Below is a small trained network, with its code and all its weights. Each question gives an input and a class and asks what happens when units are switched off, that is, made to give their printed mean instead of their output.

import numpy as np


def w(rows, s, z=0):
    codes = np.array(rows[::2]) - 128.0
    scale = np.full(codes.shape[1], s)
    scale[-1] = z or s
    return codes * scale


def norm(h):
    return h / np.sqrt((h * h).mean(-1, keepdims=True) + 1e-5)


def f(y):
    return y / 2 * (1 + np.tanh(0.7978845608 * (y + 0.044715 * y**3)))


def log_softmax(a):
    a = a - a.max(-1, keepdims=True)
    return a - np.log(np.exp(a).sum(-1, keepdims=True))


def net(x, mask):
    res = np.array(x, float).reshape(1, 7) / 4 @ E
    u = 0
    for l in range(4):
        y = f(norm(res) @ A[l][:, :-1].T + A[l][:, -1])
        res = res + np.where(mask[u : u + 9], y, B[l][:, -1]) @ B[l][:, :-1]
        u += 9
    return log_softmax(norm(res)[-1] @ U[:, :-1].T + U[:, -1])


A, B = {}, {}
E = w([
[210,143,82,89,134,37,81,207,120,38],'x0',
[129,128,127,134,129,129,128,129,129,128],'x1',
[17,112,171,225,198,89,58,216,104,44],'x2',
[129,124,128,129,128,127,130,130,126,129],'x3',
[129,125,126,132,127,129,127,131,126,135],'x4',
[127,127,130,125,126,133,127,129,125,127],'x5',
[146,146,253,205,80,90,193,160,135,63],'x6',
],0.00068)
A[0] = w([
[131,127,100,105,96,154,98,148,120,122,100],'0.n0',
[66,74,140,137,129,159,78,95,76,110,63],'0.n1',
[36,166,137,165,146,92,97,162,69,146,165],'0.n2',
[147,104,157,74,55,212,225,20,192,236,28],'0.n3',
[106,106,94,97,168,50,42,211,127,74,160],'0.n4',
[198,144,1,82,139,155,116,64,177,146,254],'0.n5',
[27,15,67,88,165,236,84,31,121,240,85],'0.n6',
[123,152,197,133,50,143,232,71,192,240,86],'0.n7',
[75,135,137,104,192,97,99,150,126,112,177],'0.n8',
],0.0013,0.00043)
B[0] = w([
[150,90,116,95,102,113,120,167,108,135,123],'0.n0',
[134,122,159,114,154,157,178,190,163,134,123],'0.n1',
[156,73,135,125,179,167,125,96,211,116,148],'0.n2',
[165,159,85,221,166,142,64,115,39,36,246],'0.n3',
[164,73,88,89,120,197,92,49,101,135,162],'0.n4',
[136,181,164,44,137,113,61,177,91,221,212],'0.n5',
[144,249,40,136,102,95,150,200,149,117,228],'0.n6',
[192,91,118,152,139,193,118,105,121,49,209],'0.n7',
[182,89,92,138,150,156,138,78,176,157,140],'0.n8',
],0.0014,0.0011)
A[1] = w([
[234,140,174,105,42,64,170,107,84,83,124],'1.n0',
[59,125,213,248,118,43,149,191,151,45,47],'1.n1',
[175,88,41,79,179,65,56,143,114,103,175],'1.n2',
[15,141,125,188,202,190,127,131,131,164,116],'1.n3',
[164,77,97,187,149,127,94,157,138,110,124],'1.n4',
[115,97,124,158,206,85,76,124,106,40,39],'1.n5',
[96,75,173,116,71,50,149,142,150,125,31],'1.n6',
[177,127,94,108,204,124,78,136,106,113,187],'1.n7',
[105,107,121,133,171,75,113,172,152,155,2],'1.n8',
],0.0017,0.00043)
B[1] = w([
[9,113,79,119,37,45,180,175,237,166,215],'1.n0',
[201,140,88,27,160,102,73,96,69,208,247],'1.n1',
[118,43,174,127,168,184,83,190,187,25,208],'1.n2',
[95,110,90,61,51,37,243,207,204,173,175],'1.n3',
[85,153,101,102,79,188,106,76,128,120,147],'1.n4',
[174,122,75,143,73,214,138,80,154,168,151],'1.n5',
[191,223,134,43,175,145,197,172,92,137,105],'1.n6',
[52,64,123,165,144,153,92,176,158,48,180],'1.n7',
[137,162,145,156,109,174,82,78,165,133,102],'1.n8',
],0.0013,0.0011)
A[2] = w([
[145,171,194,146,145,139,77,125,110,107,57],'2.n0',
[148,96,162,174,132,145,102,192,39,80,67],'2.n1',
[137,125,91,62,120,135,186,173,112,220,159],'2.n2',
[158,169,46,112,121,192,87,127,93,132,165],'2.n3',
[163,135,127,69,114,71,127,141,103,87,145],'2.n4',
[118,120,252,143,174,42,223,118,118,216,3],'2.n5',
[89,111,201,249,112,165,239,79,116,153,120],'2.n6',
[213,87,122,39,205,51,8,209,61,78,130],'2.n7',
[168,102,169,223,81,192,194,50,98,46,59],'2.n8',
],0.0015,0.00039)
B[2] = w([
[123,134,54,144,137,130,127,108,125,164,112],'2.n0',
[145,175,85,64,121,163,143,79,146,153,125],'2.n1',
[137,133,173,149,144,92,109,118,144,66,161],'2.n2',
[128,100,176,134,152,116,160,80,98,126,196],'2.n3',
[107,137,126,153,106,108,132,121,144,160,160],'2.n4',
[102,83,39,104,180,197,74,129,122,57,154],'2.n5',
[180,100,119,67,127,129,5,113,142,124,186],'2.n6',
[175,158,185,105,95,120,97,33,119,166,254],'2.n7',
[149,158,154,52,122,60,70,100,148,168,158],'2.n8',
],0.0022,0.00099)
A[3] = w([
[99,136,121,97,117,57,253,250,205,120,172],'3.n0',
[208,140,113,93,118,82,105,88,117,125,141],'3.n1',
[145,85,144,104,107,65,94,188,187,23,118],'3.n2',
[126,185,106,173,99,129,208,127,71,142,2],'3.n3',
[46,88,71,201,178,108,169,208,124,182,176],'3.n4',
[142,219,84,183,131,155,245,105,41,190,33],'3.n5',
[129,115,99,96,214,239,61,113,112,95,135],'3.n6',
[133,87,111,118,196,194,107,94,108,137,108],'3.n7',
[154,213,103,139,110,113,225,136,102,170,35],'3.n8',
],0.0021,0.00071)
B[3] = w([
[67,101,64,198,82,95,234,188,194,213,130],'3.n0',
[105,183,184,116,137,128,152,117,123,173,248],'3.n1',
[86,105,83,143,191,199,147,118,112,115,185],'3.n2',
[118,42,150,116,162,165,97,87,132,77,110],'3.n3',
[205,168,177,54,50,72,138,79,148,127,135],'3.n4',
[72,23,145,170,182,179,120,216,141,4,166],'3.n5',
[94,87,145,212,134,144,197,160,112,35,235],'3.n6',
[123,62,148,208,135,134,171,167,140,114,171],'3.n7',
[116,66,155,166,181,112,80,115,151,83,138],'3.n8',
],0.0019,0.0014)
U = w([
[89,28,144,192,226,227,121,160,109,9,175],'0',
[222,233,194,50,116,106,70,32,86,191,163],'1',
[71,143,71,143,59,53,253,207,237,199,5],'2',
],0.0051,0.00027)

Each question gives the input, the list of numbers given to net, and the class t.
The units are the neurons (one row each of A and B). Each row of codes is followed by its name. A weight is (code - 128) times the scale printed after its matrix; where a second scale follows, it is the last column's (A, B and U).
mask holds one flag per neuron, layer by layer. A switched-off neuron (its flag False) gives its mean, the last column of its row in B, instead of its output. The means were averaged over made-up inputs and are rounded, as every weight is.
A unit's drop is (log p(t) with every unit on - log p(t) with that unit switched off) / (log p(t) with every unit on - log p(t) with every unit switched off).
The circuit of an input: a set's keep is (log p(t) with only the set's units on - log p(t) with every unit switched off) / (log p(t) with every unit on - log p(t) with every unit switched off). Starting from the 12 units with the biggest drops (on a tie, the unit counted first), units are removed one at a time, each time the one whose removal leaves the highest keep (on an exact tie, the one counted first), for as long as the keep stays at least 0.8.
units of the circuit, in order: the units of the circuit, biggest drop first
top k neurons: the k neurons with the biggest drops, biggest first
k most important neurons of layer l: the k neurons of layer l with the biggest drops, biggest first
drop of u: that unit's drop, to one decimal
input [4,-7,-4,-3,-2,-4,6], class 2: units of the circuit, in order : 1.n0
input [7,6,1,-2,8,5,6], class 1: top 3 neurons : 2.n7, 1.n1, 1.n3
input [1,3,3,5,0,8,7], class 1: units of the circuit, in order : 1.n1, 2.n7
input [-1,-7,-5,0,0,1,-2], class 0: top 2 neurons : 3.n5, 2.n6
input [3,4,-4,-5,-3,4,7], class 2: top 2 neurons : 1.n0, 3.n0
input [0,-7,-3,-7,6,-3,-6], class 0: 2 most important neurons of layer 3 : 3.n5, 3.n4
input [7,-6,-5,7,2,-5,6], class 2: top 2 neurons : 1.n0, 3.n0
input [-8,-1,-3,-4,3,6,8], class 1: units of the circuit, in order : 2.n6, 2.n8
input [1,-1,-2,0,1,0,5], class 2: top 4 neurons : 1.n0, 2.n7, 3.n0, 0.n3
input [0,3,-8,-3,3,7,-1], class 0: top 3 neurons : 3.n5, 2.n6, 1.n1
input [4,-5,1,-3,3,1,8], class 1: 3 most important neurons of layer 1 : 1.n1, 1.n3, 1.n7
input [2,5,0,-4,-1,2,-4], class 1: top 2 neurons : 0.n5, 2.n7
input [-5,1,-4,-5,-3,-7,-1], class 0: top 3 neurons : 0.n6, 3.n5, 2.n7
input [-5,-3,2,-4,4,5,-3], class 2: units of the circuit, in order : 1.n3
input [-1,1,7,-5,-1,2,-2], class 2: top 2 neurons : 1.n3, 0.n3
input [-5,5,0,2,-8,5,1], class 1: top 4 neurons : 2.n6, 2.n8, 0.n3, 0.n7
input [0,-2,-8,-3,1,-3,-5], class 0: 2 most important neurons of layer 2 : 2.n6, 2.n8
input [1,-8,1,5,-2,8,4], class 1: top 3 neurons : 1.n1, 0.n6, 1.n3
input [-6,8,6,7,-1,8,-7], class 2: drop of 1.n3 : 0.3
input [-3,5,-2,5,4,-1,-8], class 0: drop of 1.n0 : 1.0
input [8,-6,-6,7,-3,-3,5], class 2: drop of 1.n0 : 1.9
